Below is a small trained network, with its code and all its weights. Each question gives an input and a class and asks what happens when units are switched off, that is, made to give their printed mean instead of their output.

import numpy as np


def w(rows, s, z=0):
    codes = np.array(rows[::2]) - 128.0
    scale = np.full(codes.shape[1], s)
    scale[-1] = z or s
    return codes * scale


def norm(h):
    return h / np.sqrt((h * h).mean(-1, keepdims=True) + 1e-5)


def f(y):
    return y / 2 * (1 + np.tanh(0.7978845608 * (y + 0.044715 * y**3)))


def log_softmax(a):
    a = a - a.max(-1, keepdims=True)
    return a - np.log(np.exp(a).sum(-1, keepdims=True))


def net(x, mask):
    res = np.array(x, float).reshape(1, 4) / 4 @ E
    u = 0
    for l in range(4):
        y = f(norm(res) @ A[l][:, :-1].T + A[l][:, -1])
        res = res + np.where(mask[u : u + 6], y, B[l][:, -1]) @ B[l][:, :-1]
        u += 6
    return log_softmax(norm(res)[-1] @ U[:, :-1].T + U[:, -1])


A, B = {}, {}
E = w([
[162,6,74,53,164],'x0',
[52,90,209,76,216],'x1',
[79,146,119,71,66],'x2',
[179,55,178,151,40],'x3',
],0.015)
A[0] = w([
[58,133,156,56,40,48],'0.n0',
[108,168,248,186,99,69],'0.n1',
[129,87,206,114,97,93],'0.n2',
[188,95,189,238,212,42],'0.n3',
[73,93,252,118,148,9],'0.n4',
[148,82,212,152,67,10],'0.n5',
],0.025,0.014)
B[0] = w([
[139,166,42,11,92,203],'0.n0',
[42,131,212,134,62,254],'0.n1',
[100,103,87,169,152,197],'0.n2',
[127,157,44,19,86,213],'0.n3',
[254,156,160,158,165,218],'0.n4',
[90,126,17,194,179,181],'0.n5',
],0.05,0.0097)
A[1] = w([
[179,224,90,202,32,121],'1.n0',
[69,252,119,127,197,117],'1.n1',
[82,191,104,136,181,72],'1.n2',
[110,113,204,161,140,11],'1.n3',
[99,151,168,130,156,82],'1.n4',
[90,66,160,160,120,36],'1.n5',
],0.027,0.011)
B[1] = w([
[251,108,135,167,49,255],'1.n0',
[46,185,127,114,229,226],'1.n1',
[73,137,79,131,141,166],'1.n2',
[140,164,17,47,112,138],'1.n3',
[109,160,198,171,159,138],'1.n4',
[213,149,109,68,133,132],'1.n5',
],0.027,0.015)
A[2] = w([
[95,85,180,127,106,64],'2.n0',
[118,94,105,164,68,10],'2.n1',
[107,60,157,147,132,90],'2.n2',
[105,4,154,85,122,97],'2.n3',
[119,108,160,152,128,3],'2.n4',
[136,128,187,87,182,54],'2.n5',
],0.038,0.0067)
B[2] = w([
[113,149,237,139,194,166],'2.n0',
[167,157,50,168,189,253],'2.n1',
[78,60,113,71,150,136],'2.n2',
[36,6,200,118,135,184],'2.n3',
[130,182,38,66,98,119],'2.n4',
[245,107,84,157,115,211],'2.n5',
],0.025,0.0052)
A[3] = w([
[157,85,175,68,204,138],'3.n0',
[87,108,82,200,174,108],'3.n1',
[229,73,157,167,128,95],'3.n2',
[144,127,103,39,75,3],'3.n3',
[111,142,129,110,233,189],'3.n4',
[142,1,107,116,112,221],'3.n5',
],0.037,0.0047)
B[3] = w([
[157,151,189,143,23,176],'3.n0',
[76,112,136,164,222,207],'3.n1',
[201,108,185,110,195,248],'3.n2',
[120,94,110,47,195,250],'3.n3',
[162,110,57,197,103,213],'3.n4',
[76,253,157,178,39,209],'3.n5',
],0.036,0.016)
U = w([
[142,169,46,15,92,159],'0',
[246,136,168,158,133,164],'1',
[79,140,57,221,171,135],'2',
[60,167,219,148,50,159],'3',
[122,91,148,109,159,251],'4',
[101,31,169,137,130,33],'5',
[99,11,176,125,136,18],'6',
[98,5,174,126,140,22],'7',
],0.019,0.012)

Each question gives the input, the list of numbers given to net, and the class t.
The units are the neurons (one row each of A and B). Each row of codes is followed by its name. A weight is (code - 128) times the scale printed after its matrix; where a second scale follows, it is the last column's (A, B and U).
mask holds one flag per neuron, layer by layer. A switched-off neuron (its flag False) gives its mean, the last column of its row in B, instead of its output. The means were averaged over made-up inputs and are rounded, as every weight is.
A unit's drop is (log p(t) with every unit on - log p(t) with that unit switched off) / (log p(t) with every unit on - log p(t) with every unit switched off).
The circuit of an input: a set's keep is (log p(t) with only the set's units on - log p(t) with every unit switched off) / (log p(t) with every unit on - log p(t) with every unit switched off). Starting from the 12 units with the biggest drops (on a tie, the unit counted first), units are removed one at a time, each time the one whose removal leaves the highest keep (on an exact tie, the one counted first), for as long as the keep stays at least 0.8.
units of the circuit, in order: the units of the circuit, biggest drop first
top k neurons: the k neurons with the biggest drops, biggest first
k most important neurons of layer l: the k neurons of layer l with the biggest drops, biggest first
input [-2,-5,0,-5], class 1: top 2 neurons : 1.n0, 0.n5
input [-8,0,6,3], class 3: top 2 neurons : 0.n1, 0.n3
input [2,-6,-6,8], class 2: 3 most important neurons of layer 0 : 0.n5, 0.n4, 0.n0
input [-5,5,3,-6], class 2: top 3 neurons : 1.n1, 3.n2, 3.n4
input [-2,5,-8,-8], class 0: top 2 neurons : 0.n3, 0.n5
input [0,-8,7,2], class 1: top 2 neurons : 0.n3, 1.n0
input [-4,-8,7,-3], class 1: units of the circuit, in order : 1.n0
input [6,6,4,5], class 1: top 4 neurons : 0.n4, 0.n1, 0.n3, 1.n1
input [-4,1,4,-5], class 2: top 2 neurons : 0.n3, 1.n1
input [-7,-6,1,-2], class 3: top 4 neurons : 0.n1, 0.n4, 3.n2, 2.n5
input [7,-4,3,-2], class 3: top 3 neurons : 0.n4, 1.n1, 1.n0
input [3,5,2,-6], class 2: top 3 neurons : 0.n4, 1.n0, 0.n1
input [8,4,-2,-7], class 3: 3 most important neurons of layer 0 : 0.n5, 0.n4, 0.n1
input [0,-6,1,7], class 2: 2 most important neurons of layer 0 : 0.n5, 0.n4
input [-7,-5,3,4], class 3: units of the circuit, in order : 0.n1
input [1,3,4,7], class 2: 2 most important neurons of layer 0 : 0.n5, 0.n2
input [2,-7,-7,4], class 0: top 2 neurons : 0.n3, 0.n4
input [-2,8,-8,8], class 0: 3 most important neurons of layer 0 : 0.n3, 0.n5, 0.n4
input [3,8,-5,-7], class 1: 2 most important neurons of layer 0 : 0.n5, 0.n2
input [-8,-3,-5,1], class 3: most important neuron of layer 0 : 0.n1
input [-6,-3,-6,-6], class 0: 4 most important neurons of layer 0 : 0.n3, 0.n5, 0.n2, 0.n4
input [-1,7,-5,-4], class 1: 2 most important neurons of layer 0 : 0.n4, 0.n0
